defav_siga: -14 -8 -26 -7 -5 25 -24 14 -18 -14 20 87 4 -35 -23 -25 2 -32 -1 16 33 38
rel_vude: 18 -12 14 -27 -11 -25 26 -15 -13 -32 -6 -11 -14 -51 -22 44 71 6 27 -29
 26 -53
rel_vude: 26 12 -36 12 -2 13 26 -15 -48 6 -38 72 18 -17 28 44 -50 24 18 -7 26 -25
rel_vude: -55 7 5 -14 30 32 -3 4 6 -20 43 -36 -24 29 -24 -4 28 -7 -11 12 28 -11
rogur_fedim: 29 -20 3 4 33 1 6 56 -15 2 13 24 10 -60 32 14 25 8 -34 9 -19 2
defav_siga: 8 -5 2 -8 34 31 37 7 -24 -21 22 30 -18 -49 -9 13 22 3 -2 7 22 -8
riban_tufib: -16 -27 15 -12 24 -1 -2 41 -5 -10 23 -2 -11 -18 12 24 39 11 0 -12 -4 -15
defav_siga: -4 8 -27 -4 13 -25 -13 3 12 -4 26 4 18 8 -2 -18 -10 -31 -15 20 -10 3
zod_videz: 22 -50 8 -22 6 27 20 34 -19 -32 40 38 -39 -58 -2 17 49 2 19 -5 28 28
riban_tufib: -8 -6 -7 0 -30 0 1 -26 5 -20 43 -59 -43 38 -27 10 -20 -20 24 0 14 36
rogur_fedim: -12 19 35 20 69 7 -13 62 19 44 -20 -12 37 -22 33 -32 26 28 -75 19 -60
 -25
defav_siga: -45 -3 -1 -15 14 -32 -22 -2 36 8 13 5 5 55 -11 -33 -3 -10 30 -8 -24 -11
zod_videz: 32 -2 -26 -31 43 20 56 -14 -16 -53 48 20 -3 -53 -4 7 36 -29 -20 32 48
 -20
rogur_fedim: 32 -19 -4 -1 0 -17 1 17 5 2 3 22 13 -20 23 -9 -3 -7 -5 4 -20 18
rel_vude: -31 21 -19 4 30 41 -21 23 4 13 27 1 -27 19 -29 -26 14 7 -18 29 23 16
rogur_fedim: 20 -27 -26 -18 -38 -26 -16 0 10 -14 21 -6 -27 20 -9 12 14 -7 42 -9 20 21
zod_videz: 56 -32 7 -24 -1 -3 32 3 9 -27 8 -7 0 -33 27 4 41 0 -4 3 11 0
defav_siga: -35 -15 44 -6 7 58 1 6 0 -1 -25 37 8 3 14 -24 10 17 -2 -10 15 7
defav_siga: 1 2 10 11 -7 4 2 5 -8 3 -2 -50 -6 11 14 30 -6 14 -14 -6 -5 -6
zod_videz: 40 -23 8 3 22 22 18 42 -17 -4 5 14 5 -53 39 15 21 14 -35 10 -3 10
rel_vude: -28 24 5 23 4 34 -37 28 -2 19 18 -38 -22 -3 -32 -17 13 -1 -44 23 2 33
zod_videz: -10 10 19 5 -27 19 -6 -31 22 14 -36 -38 3 61 10 -18 -21 18 6 -6 5 4
defav_siga: -30 0 29 -4 -26 30 -26 1 -1 10 -59 -6 16 26 18 11 29 36 -3 -23 29 -30
defav_siga: 61 -47 41 -16 -39 3 48 -33 34 -1 -7 -12 -69 9 -17 -25 13 32 89 -30 -10
 50
defav_siga: 33 -9 29 5 11 52 34 -1 1 18 -43 35 -1 -9 32 -21 -6 44 2 -1 2 12
rel_vude: 12 -21 -1 3 22 51 20 35 -17 6 40 32 -81 -29 -34 0 20 32 36 5 19 48
zod_videz: 21 33 3 31 -16 -21 4 -28 23 47 -25 -57 -29 46 -22 -15 -44 29 23 -3 -42
 14
riban_tufib: -98 4 -3 -36 -16 -18 -75 18 3 -41 31 -42 9 11 -48 24 99 -39 -20 -11 55
 -54
riban_tufib: 48 -32 33 5 17 -2 15 43 24 34 -19 2 -19 -12 34 -15 20 51 14 -12 -47 18
riban_tufib: 1 -45 -5 -8 -8 64 -25 55 0 6 21 25 -47 23 19 -7 21 34 15 6 38 62
riban_tufib: -23 7 7 13 -28 27 -4 -33 17 15 9 -35 -50 69 -34 -24 -44 9 41 -3 4 50
zod_videz: -35 19 -4 -4 53 45 36 -8 -28 -41 54 -21 0 -18 -6 18 -3 -29 -48 30 32 -18
rel_vude: -48 21 1 6 14 36 -12 7 -10 0 36 -26 -54 4 -61 0 23 3 3 8 26 11
rogur_fedim: -4 17 24 -2 11 36 31 -33 8 -5 -8 -26 -16 9 -17 -18 5 10 -3 6 15 -5
rel_vude: 16 -18 -2 4 -50 -29 -28 10 2 10 2 -15 -42 -6 -33 15 18 8 43 -23 -4 30
zod_videz: -4 -4 -4 -15 -10 12 -16 3 10 -20 9 -35 13 16 14 0 27 -14 -32 14 29 -3
riban_tufib: -63 27 -11 -11 10 12 -17 -13 -17 -13 -8 9 15 16 -20 21 18 -4 -4 -5 42
 -55
rogur_fedim: 50 8 26 12 54 15 45 21 -21 -3 -26 47 74 -105 56 -13 3 -13 -91 27 -34 -20
rogur_fedim: -31 26 -13 6 12 20 -9 2 -13 -5 27 -44 -28 9 -34 18 15 -1 -17 13 27 -10
riban_tufib: -55 26 13 14 14 31 -12 -14 1 26 -23 42 2 28 -24 -36 -33 9 13 -3 -5 3
rogur_fedim: -12 27 24 26 56 21 10 16 10 30 -10 5 38 -7 25 -45 -35 0 -61 27 -52 4
zod_videz: 25 -2 -37 -30 14 5 -11 27 -1 -22 5 -7 20 -13 27 21 71 4 -40 24 55 -43
zod_videz: 43 0 -24 -23 28 -3 43 -9 -7 -15 0 35 -7 -33 1 11 32 14 18 7 27 -36
rel_vude: 55 -10 -12 -20 32 -26 39 -13 39 14 -21 50 21 14 35 -46 -9 16 28 8 -27
 -15
defav_siga: -35 -10 7 6 -12 -23 -11 -1 -7 -10 40 -10 -29 -1 -38 11 -16 -26 30 -17
 -19 24
defav_siga: 4 3 19 -21 8 -11 13 -22 30 0 -33 -6 18 16 7 -22 33 14 9 -8 0 -42
rel_vude: 21 -6 18 3 -31 -12 -35 33 8 3 -10 -79 0 -21 7 22 64 9 -44 -2 0 -3
riban_tufib: -8 25 -33 -3 -2 0 2 -36 -3 5 -22 47 16 29 -8 -13 -34 -3 23 6 22 -17
zod_videz: -2 -2 -17 -7 0 -12 -12 8 -1 -22 42 -14 -1 -19 -16 -2 15 -38 -22 17 7 15
rogur_fedim: -14 4 20 -6 -21 19 14 -25 -19 -30 13 -41 -32 -24 -41 29 33 -7 6 -12 35
 -8
defav_siga: 7 -20 6 -15 5 35 13 4 2 -9 3 39 -18 -9 -2 -18 19 10 18 2 26 18
rogur_fedim: 2 -34 18 -10 -37 -6 2 -13 11 -21 30 -27 -40 12 -20 0 3 -14 41 -18 1 43
rel_vude: 7 -45 4 -15 -7 16 -1 33 -7 -20 32 7 -31 -10 11 20 28 6 19 -9 19 27
zod_videz: 70 45 -53 22 -13 -56 -20 -14 29 33 -11 -26 29 -2 -8 -43 -28 -26 -42 45
 -35 21
riban_tufib: 31 -21 54 19 -27 -12 -12 29 19 31 -41 -59 5 -4 38 6 14 36 -18 -23 -51 14
rel_vude: -78 5 23 15 20 77 3 11 -73 -49 35 17 29 -54 8 44 -24 -45 -75 10 40 4
rogur_fedim: 22 -25 -10 -17 -45 -39 -25 6 14 -15 18 -31 -23 -3 -19 13 42 -13 24 -13 9
 15
riban_tufib: 62 3 -53 -18 -37 -46 2 -48 44 0 13 6 -18 36 -30 -52 -16 -27 49 21 6 39
riban_tufib: -10 -35 -23 -11 11 9 11 20 -19 1 1 53 -11 43 46 42 -34 37 56 -24 15 -12
rogur_fedim: 8 -21 3 -19 -6 15 16 -3 -7 -21 4 3 -17 -2 6 21 26 12 21 -11 32 -10
29 22 -17 13 -9 -27 4 -29 15 13 -4 4 11 -1 -17 -34 -36 -23 -1 16 -25 21 => zod_videz
-31 20 10 27 -23 6 -39 -3 9 31 -27 -21 16 44 3 -20 -43 1 -17 0 -22 22 => zod_videz
-14 6 2 -10 25 28 12 2 8 6 7 -6 -41 21 -22 -6 28 32 24 1 22 -13 => riban_tufib
-27 18 -22 -16 9 16 3 -23 -1 -23 25 -17 -13 23 -28 2 14 -15 1 15 44 -18 => zod_videz
33 -3 14 -7 21 -18 -5 18 34 10 -10 35 40 -44 10 -68 28 -22 -39 23 -37 15 => rel_vude
13 -4 -13 3 45 33 25 24 -16 -10 32 17 5 -20 29 2 -13 -4 -37 29 6 11 => rogur_fedim
-64 25 19 10 -10 5 -36 -7 5 -11 8 -94 32 45 7 11 -7 -29 -64 8 0 -17 => rel_vude
2 -39 -3 4 13 30 21 28 -21 -16 64 14 -53 -10 0 18 -24 -2 25 1 2 59 => rogur_fedim
6 22 0 25 -37 -17 -6 -21 -16 23 -18 -24 -41 -6 -50 24 -15 18 37 -21 -8 8 => rel_vude
-27 -10 7 15 17 59 -34 57 -14 1 41 16 -10 -29 -3 -26 8 -17 -57 31 8 65 => rel_vude
-18 13 28 -14 37 2 6 -1 25 -15 11 -22 28 -23 -8 -40 44 -27 -51 20 -11
 -22 => rel_vude
-10 7 -32 -13 32 -8 -15 8 21 -7 27 39 36 10 8 -48 -7 -39 -29 36 -2 7 => defav_siga
13 -19 1 -7 11 -8 -10 48 -19 -33 46 -37 5 -68 9 35 60 -27 -59 13 7 -2 => rogur_fedim
-41 -30 49 -1 -24 27 -6 -4 0 -22 23 -11 -19 -1 -17 -12 -4 -23 11 -19 -4
 46 => defav_siga
-21 -32 18 -28 -5 5 1 6 -1 -34 10 -1 3 -1 14 20 41 -5 10 -18 25 -21 => zod_videz
15 -25 -5 -21 -10 -6 -12 19 4 -22 9 9 14 -20 17 3 40 -14 -13 3 19 0 => zod_videz
17 17 -19 20 -1 12 1 1 -11 27 -19 11 -8 11 4 5 -32 25 4 6 0 8 => rel_vude
4 5 -13 10 -29 56 3 -22 -4 12 -12 -18 -41 62 0 3 -36 34 27 4 43 35 => riban_tufib
-24 5 8 25 16 31 -12 33 -23 16 10 5 -8 -12 3 10 -21 10 -25 5 -10 21 => zod_videz
-13 11 -10 -2 43 -10 10 7 10 15 3 25 6 16 4 -14 -10 11 9 5 -19 -24 => defav_siga
-5 22 -14 29 2 18 -11 0 0 36 -5 4 -14 34 -6 -19 -56 14 2 14 -16 35 => rel_vude
-23 14 1 35 13 10 -21 21 -7 27 -1 -2 31 21 32 -10 -68 -8 -44 15 -40 27 => defav_siga

deva-tuga: -22 -24 56 -10 10 -12 1 13 3 45 -3 -19 58 -5 -14 8 22 -12 9 -15 -1 -12
bitid-bam: -3 11 8 -26 4 30 -4 9 13 3 -4 -14 6 -10 1 5 5 10 -10 21 14 21
deva-tuga: 3 -13 -50 29 5 -28 27 -3 -15 30 15 -19 52 28 -15 13 -47 0 4 1 -10 21
bitid-bam: -10 -8 -15 -17 -22 20 24 8 -9 -24 19 -27 39 -5 -20 15 -8 8 4 8 2 10
deva-tuga: 28 8 30 -9 7 -23 -42 -19 -24 -9 -35 14 -26 -13 -10 -27 55 -2 -7 6 -63
 -21
guko-domul: -1 -1 30 -25 17 -44 -28 -13 2 4 -13 34 -26 0 -14 -30 32 16 -17 10 -39
 -18
mep-saru: -20 -60 72 15 33 9 12 -53 8 34 -45 64 -33 39 -16 1 34 9 8 54 -27 0
deva-tuga: 18 13 59 -9 -3 8 -46 24 -20 -18 -24 10 -60 16 -2 -22 38 50 -42 17 -50
 -41
mep-saru: 18 5 1 -8 -3 34 11 0 1 -16 -10 34 -31 13 -2 27 -16 26 -3 23 3 -8
deva-tuga: -50 3 -26 35 13 24 8 -37 46 -23 -44 -10 0 -16 71 37 -5 -30 28 -36 45 -40
deva-tuga: -27 -4 -22 6 -1 20 22 -14 14 3 16 -23 45 -19 -5 3 -35 -14 34 -10 29 28
deva-tuga: 2 11 16 -22 1 45 -20 -19 -1 -7 -11 5 -26 -24 -19 -49 15 11 16 34 -5 53
guko-domul: 0 4 -38 -44 -8 39 29 0 11 8 6 -16 53 -26 -14 16 -10 -16 26 18 43 59
bitid-bam: -38 -16 34 -26 -2 37 -20 -5 11 -2 -31 -37 -7 -9 8 -45 71 1 -11 33 0 32
bitid-bam: 36 -14 7 -2 13 -7 18 -2 -16 50 22 -5 37 4 -36 0 -10 -22 15 21 -21 44
bitid-bam: 8 -24 17 40 22 -65 9 -26 -5 23 17 27 16 8 -9 28 -8 -37 -2 -15 -9 -16
mep-saru: -56 -2 -9 -69 -12 29 -4 2 31 -20 -21 23 -36 1 -1 -59 25 53 1 26 21 18
mep-saru: -25 -6 21 1 -2 17 -33 -27 -17 -19 -32 0 -21 -5 -18 -47 35 25 -11 34 -14
 35
guko-domul: -7 22 -24 -43 -3 -9 -17 7 6 -9 -20 -7 23 -23 5 6 23 5 -17 0 18 8
guko-domul: 6 -3 18 -22 -18 -6 -9 15 -23 -7 1 45 -28 13 -34 -27 2 43 -3 6 -9 -3
bitid-bam: -23 17 23 19 0 37 -21 -25 7 -45 -14 -26 -27 -20 12 -43 -16 29 44 -27 -71
 -61
guko-domul: -46 -22 -42 50 3 -5 28 0 19 9 -4 -25 13 41 40 20 -33 2 -8 -13 34 -12
bitid-bam: -40 -31 43 45 5 -64 1 -20 6 -25 7 23 12 0 13 59 17 -29 -29 -36 27 -61
mep-saru: -2 -15 16 -28 8 4 14 -15 18 -14 12 24 -32 8 -10 -5 14 9 -12 38 -17 3
mep-saru: -8 11 -10 -26 7 -22 -1 -10 15 -22 7 71 -33 5 -16 18 -28 38 -27 20 30 2
guko-domul: -28 -42 4 35 -9 14 39 -7 4 -22 43 8 -43 51 -11 -5 -26 23 -28 45 12 23
guko-domul: 29 40 33 5 -25 35 -14 64 -18 -28 56 -25 -7 -12 -15 23 -53 36 -24 -20 15
 -18
deva-tuga: 21 -4 19 34 15 3 -14 -1 -11 33 -27 26 -35 27 11 -1 2 3 -8 9 1 4
deva-tuga: 17 -10 -50 3 -9 -39 23 19 -11 4 3 22 -9 46 7 28 -7 10 -35 7 8 -11
bitid-bam: -22 11 -21 42 -2 0 -5 2 -2 16 -11 -36 58 -20 21 21 -29 -25 26 -52 43 0
guko-domul: -10 20 -9 3 -18 5 -10 22 -1 -35 -1 -7 7 -14 17 41 -4 5 -27 -21 49 -16
guko-domul: -42 -25 -18 13 -42 13 11 1 -16 -65 1 -58 19 -2 13 5 49 -14 -24 1 15 -1
mep-saru: 28 14 -13 -8 8 0 12 13 -3 19 -8 -7 48 -3 1 54 -24 -4 9 -14 -9 -25
mep-saru: -8 -3 -14 6 29 -25 5 -18 1 43 -33 -3 82 2 -7 51 -25 -1 9 -6 -3 -6
deva-tuga: 37 19 37 7 -3 19 -31 21 -27 1 12 26 -61 15 -28 -33 -17 45 -24 27 -21 19
mep-saru: 40 0 31 -4 -5 -4 -25 22 -42 22 -4 -18 3 9 -29 -19 36 5 -27 25 -39 23
bitid-bam: 21 -21 9 17 -3 -70 3 17 -25 18 12 13 33 12 -5 61 34 -43 -51 -9 35 -1
bitid-bam: -32 -65 17 71 -24 -51 18 -16 -35 -8 -29 -15 38 24 22 36 64 -59 5 -50 3
 -58
bitid-bam: 21 -17 70 22 -15 -10 -1 15 -32 -22 11 -3 7 4 -16 39 20 -3 -6 -23 -47 -73
guko-domul: 8 30 -11 -10 23 -5 -26 -9 6 33 -21 -26 52 -38 3 -2 -7 -19 21 -17 -3 19
deva-tuga: 19 -9 14 15 -1 -9 -5 0 -8 1 -26 2 -18 6 26 15 42 -28 0 -15 -17 -38
deva-tuga: 31 -6 18 1 28 -58 -17 -18 -7 38 -10 13 6 -3 -6 -6 36 -36 -7 1 -41 -4
deva-tuga: 27 -3 -45 10 -33 74 27 5 -12 -33 -1 -27 -46 15 21 -17 12 -11 15 28 -1 31
mep-saru: 15 -6 -42 18 13 42 41 -6 15 15 -11 -28 19 29 27 50 -32 -7 6 27 -4 5
mep-saru: 11 -13 13 -51 14 -54 31 13 20 24 52 11 42 -4 -29 24 -5 -15 -6 0 -20 -17
guko-domul: -26 -25 2 4 0 -17 4 -33 6 -25 -15 13 -11 -1 7 6 42 -20 -14 15 9 3
guko-domul: 64 27 -16 35 2 16 -9 24 -12 10 -16 -15 -43 17 44 11 -7 -14 6 -24 -37 -45
bitid-bam: 73 78 -24 49 35 -50 -80 16 -19 34 -45 -40 9 -31 58 26 4 -42 -29 -57 -22
 -33
mep-saru: -34 -34 13 13 26 -75 18 -29 24 25 41 7 31 -2 -12 -4 -4 -39 -1 -10 3 5
bitid-bam: -53 -25 -13 21 3 58 26 -32 29 -1 -50 -27 20 5 42 12 5 -12 46 -6 18 -14
guko-domul: -26 -22 37 6 6 13 17 -28 7 6 30 -21 56 -36 -31 4 -8 -34 35 0 13 34
mep-saru: -28 7 -17 -18 9 -16 -11 -6 14 10 -21 -13 31 -13 9 -10 7 2 5 -14 6 -2
-31 -31 63 34 21 -3 8 -34 15 11 4 11 7 -3 -6 4 -8 -13 29 -12 -18 -29 => bitid-bam
7 -23 56 -34 -20 30 4 34 -17 6 5 1 -6 11 -26 -2 47 13 -20 31 5 14 => bitid-bam
-11 3 6 -41 14 -18 1 6 22 18 7 -26 36 -17 -2 -12 15 -7 6 -6 -24 -11 => guko-domul
66 11 -48 37 7 -38 11 9 -28 47 1 21 12 20 3 22 -38 -28 20 -29 -11 -3 => bitid-bam
-22 -10 -2 70 23 -15 15 10 21 36 13 -35 8 38 42 13 -55 -3 7 -38 -8 -48 => guko-domul
22 55 -37 1 1 -10 -26 17 1 -15 14 5 -15 -19 7 -6 -54 23 -3 -29 6 -10 => bitid-bam
10 39 -17 71 -12 -26 -43 4 -45 -4 -14 -33 63 -41 5 25 -36 -25 20 -82 25
 -14 => mep-saru
4 18 28 4 54 -17 -41 -40 19 36 -5 -15 -4 -21 -9 -46 -3 -5 -4 29 -51 35 => deva-tuga
28 -6 0 -33 -34 10 25 55 -25 11 38 33 1 20 -39 14 -16 24 -13 11 44 28 => bitid-bam
-6 -22 53 -28 -9 25 14 19 -2 6 22 5 10 2 -32 9 14 12 -10 27 13 17 => bitid-bam
-2 11 -6 7 27 29 -9 -25 24 27 -28 2 -26 -1 21 -36 -14 2 35 6 -18 10 => bitid-bam
-7 -4 6 0 -18 56 17 19 7 -10 9 -17 -16 3 12 -1 -3 1 11 5 28 12 => deva-tuga
51 5 16 14 2 -33 -16 0 -38 18 19 14 -1 -3 -37 -17 -3 -10 3 -2 -44 11 => deva-tuga
-23 13 34 27 21 -19 -26 3 19 7 -19 43 -25 7 24 30 -28 24 -18 -28 36 -45 => deva-tuga
19 14 9 4 42 -27 -28 -22 12 34 0 16 -26 2 -6 -28 -8 2 -20 31 -25 33 => deva-tuga
27 10 33 -14 23 -30 -30 -14 -8 27 8 29 -11 -19 -34 -31 9 -5 -4 16 -24 31 => deva-tuga
22 8 -13 11 -1 23 -8 -29 -16 8 -34 -34 47 -46 8 4 32 -62 50 -20 -8 21 => guko-domul
-23 -22 5 11 9 -12 16 -16 6 17 4 16 20 11 -13 8 -18 2 8 4 13 9 => mep-saru
10 29 -23 22 -3 -19 -27 5 -12 -25 -21 -39 20 -18 31 27 11 -16 -18 -34
 -10 -36 => bitid-bam
-12 1 22 32 9 -16 -30 -7 -4 -7 -65 33 -32 21 38 27 22 19 -18 -24 -4 -70 => deva-tuga
